Here is a tiny trained network, its code and every weight. The questions are about switching its units off for an input and a target symbol, where a switched-off unit gives its printed mean instead of its output.

import numpy as np


def w(rows, s, z=0):
    codes = np.array(rows[::2]) - 128.0
    scale = np.full(codes.shape[1], s)
    scale[-1] = z or s
    return codes * scale


def f(y):
    return y / 2 * (1 + np.tanh(0.7978845608 * (y + 0.044715 * y**3)))


def softmax(a):
    e = np.exp(a - a.max(-1, keepdims=True))
    return e / e.sum(-1, keepdims=True)


def log_softmax(a):
    a = a - a.max(-1, keepdims=True)
    return a - np.log(np.exp(a).sum(-1, keepdims=True))


def net(x, mask):
    ids = ['ΓΘΞΩαβδεζμτφ'.index(c) for c in x.split()]
    T = len(ids)
    res = E[ids] + P[:T]
    r = res
    for j in range(3):
        rows = slice(3 * j, 3 * j + 3)
        q, k, v = (r @ M[0][rows].T for M in (Q, K, V))
        z = softmax(np.where(np.tri(T) > 0, q @ k.T / 3**0.5, -1e9)) @ v
        o = O[0][rows]
        res = res + np.where(mask[j], z, o[:, -1]) @ o[:, :-1]
    y = f(res @ A[0][:, :-1].T + A[0][:, -1])
    res = res + np.where(mask[3:7], y, B[0][:, -1]) @ B[0][:, :-1]
    return log_softmax(res[-1] @ U[:, :-1].T + U[:, -1])


Q, K, V, O, A, B = {}, {}, {}, {}, {}, {}
E = w([
[152,153,44,140,117],'Γ',
[147,140,113,143,149],'Θ',
[148,148,4,146,174],'Ξ',
[141,140,163,108,153],'Ω',
[100,93,148,105,119],'α',
[80,129,144,160,61],'β',
[226,101,111,136,155],'δ',
[119,140,151,159,171],'ε',
[132,152,71,152,187],'ζ',
[17,154,110,165,120],'μ',
[34,169,110,165,46],'τ',
[101,104,104,133,82],'φ',
],0.015)
P = w([
[176,112,14,246,150],'0',
[142,157,220,92,118],'1',
[141,228,219,227,131],'2',
[106,95,9,91,91],'3',
[169,181,224,33,126],'4',
[183,233,162,228,209],'5',
],0.011)
Q[0] = w([
[116,91,26,140,94],'H0',
[97,114,40,167,51],'H0',
[85,65,106,68,128],'H0',
[134,217,163,185,174],'H1',
[59,130,178,1,97],'H1',
[120,117,97,26,140],'H1',
[178,24,21,28,121],'H2',
[101,120,119,209,201],'H2',
[212,71,95,35,91],'H2',
],0.0083)
K[0] = w([
[146,5,176,81,151],'H0',
[190,84,123,152,153],'H0',
[115,124,195,97,157],'H0',
[127,134,118,219,125],'H1',
[91,231,162,71,142],'H1',
[98,96,150,53,99],'H1',
[155,190,94,53,98],'H2',
[136,98,94,200,116],'H2',
[148,195,142,97,115],'H2',
],0.012)
V[0] = w([
[22,179,130,120,120],'H0',
[2,85,118,80,188],'H0',
[142,126,209,111,123],'H0',
[144,94,70,62,239],'H1',
[164,51,118,140,195],'H1',
[224,111,104,107,68],'H1',
[57,49,189,19,179],'H2',
[44,161,139,97,64],'H2',
[204,188,178,136,89],'H2',
],0.009)
O[0] = w([
[154,120,115,110,32,143],'H0',
[79,128,188,160,33,112],'H0',
[75,134,198,152,114,62],'H0',
[71,222,116,88,116,124],'H1',
[9,199,126,77,121,133],'H1',
[39,147,241,171,254,108],'H1',
[99,181,133,188,88,3],'H2',
[94,60,105,150,235,93],'H2',
[27,92,125,129,230,99],'H2',
],0.0074,0.013)
A[0] = w([
[151,143,107,199,203,94],'N0',
[174,182,220,184,188,215],'N1',
[111,207,17,255,148,253],'N2',
[107,166,48,156,101,44],'N3',
],0.007,0.0035)
B[0] = w([
[166,74,117,88,107,153],'N0',
[3,109,128,204,119,169],'N1',
[120,104,164,130,107,253],'N2',
[175,110,103,218,90,158],'N3',
],0.012,0.0069)
U = w([
[133,200,167,66,163,226],'Γ',
[145,79,182,171,176,97],'Θ',
[153,147,182,2,73,148],'Ξ',
[80,232,39,97,88,73],'Ω',
[235,174,199,148,129,189],'α',
[100,124,128,249,92,4],'β',
[128,111,197,135,157,219],'δ',
[57,155,123,160,154,100],'ε',
[46,105,107,108,112,180],'ζ',
[100,87,174,167,144,143],'μ',
[45,55,118,82,205,103],'τ',
[67,10,135,160,145,60],'φ',
],0.0078,0.0031)

Each question gives the input, a string of symbols that net reads in full, and the target symbol t.
The units are the heads (3 rows each of Q, K, V and O) and the neurons (one row each of A and B). Each row of codes is followed by its name. A weight is (code - 128) times the scale printed after its matrix; where a second scale follows, it is the last column's (O, A, B and U).
mask holds one flag per unit, heads first, then neurons. A switched-off unit (its flag False) gives its mean, the last column of its rows in O or B, instead of its output. The means were averaged over made-up inputs and are rounded, as every weight is.
A unit's drop is (log p(t) with every unit on - log p(t) with that unit switched off) / (log p(t) with every unit on - log p(t) with every unit switched off).
The circuit of an input: a set's keep is (log p(t) with only the set's units on - log p(t) with every unit switched off) / (log p(t) with every unit on - log p(t) with every unit switched off). Starting from all 7 units, units are removed one at a time, each time the one whose removal leaves the highest keep (on an exact tie, the one counted first), for as long as the keep stays at least 0.8.
units of the circuit, in order: the units of the circuit, biggest drop first
most important unit: the unit with the biggest drop
top k neurons: the k neurons with the biggest drops, biggest first
heads that matter: for each layer, one digit per head in row order, 1 if its drop is at least 0.15 and else 0, layers parted by /
drop of u: that unit's drop, to one decimal
input δ Θ μ, target ε: units of the circuit, in order -> [H1; N1]
input δ Ω μ Γ τ ζ, target ε: units of the circuit, in order -> [H1; N1]
input δ δ Θ β, target τ: most important unit -> H0
input μ τ μ δ τ, target α: heads that matter -> 010
input β Ξ Γ Γ μ ζ, target φ: units of the circuit, in order -> [N1; H1; N0]
input Γ Ξ τ τ δ Ξ, target τ: units of the circuit, in order -> [H1; N1; H0; N0]
input δ μ ζ φ, target τ: heads that matter -> 100
input δ τ ε Ξ δ ε, target ε: units of the circuit, in order -> [N1; H1]
input ζ τ τ, target Ω: heads that matter -> 011
input δ Ξ β β β β, target ε: heads that matter -> 010
input τ μ Ω β, target φ: units of the circuit, in order -> [H2; H1]
input μ μ μ μ, target β: units of the circuit, in order -> [N3; H0; H1]
input δ ζ ζ δ, target τ: units of the circuit, in order -> [H0; H1]
input Ξ ζ Θ, target Γ: units of the circuit, in order -> [H1]
input δ τ τ, target ε: units of the circuit, in order -> [H1; N1]
input Γ μ β Γ μ ζ, target τ: top 2 neurons -> [N1; N0]
input τ Γ μ μ, target φ: units of the circuit, in order -> [H2; H1]
input δ μ Θ ζ, target τ: top 2 neurons -> [N0; N2]
input Γ δ φ ζ ζ ε, target τ: top 3 neurons -> [N1; N0; N3]
input β τ Ω μ, target φ: units of the circuit, in order -> [H1]
input μ δ δ μ Γ μ, target α: drop of H1 -> 0.7
input μ β Ξ μ τ μ, target α: drop of H0 -> 0.2
input δ ζ Ξ μ Ξ δ, target ε: drop of N2 -> 0.0
input ζ ε ζ μ ζ ζ, target Ω: drop of N2 -> -0.2
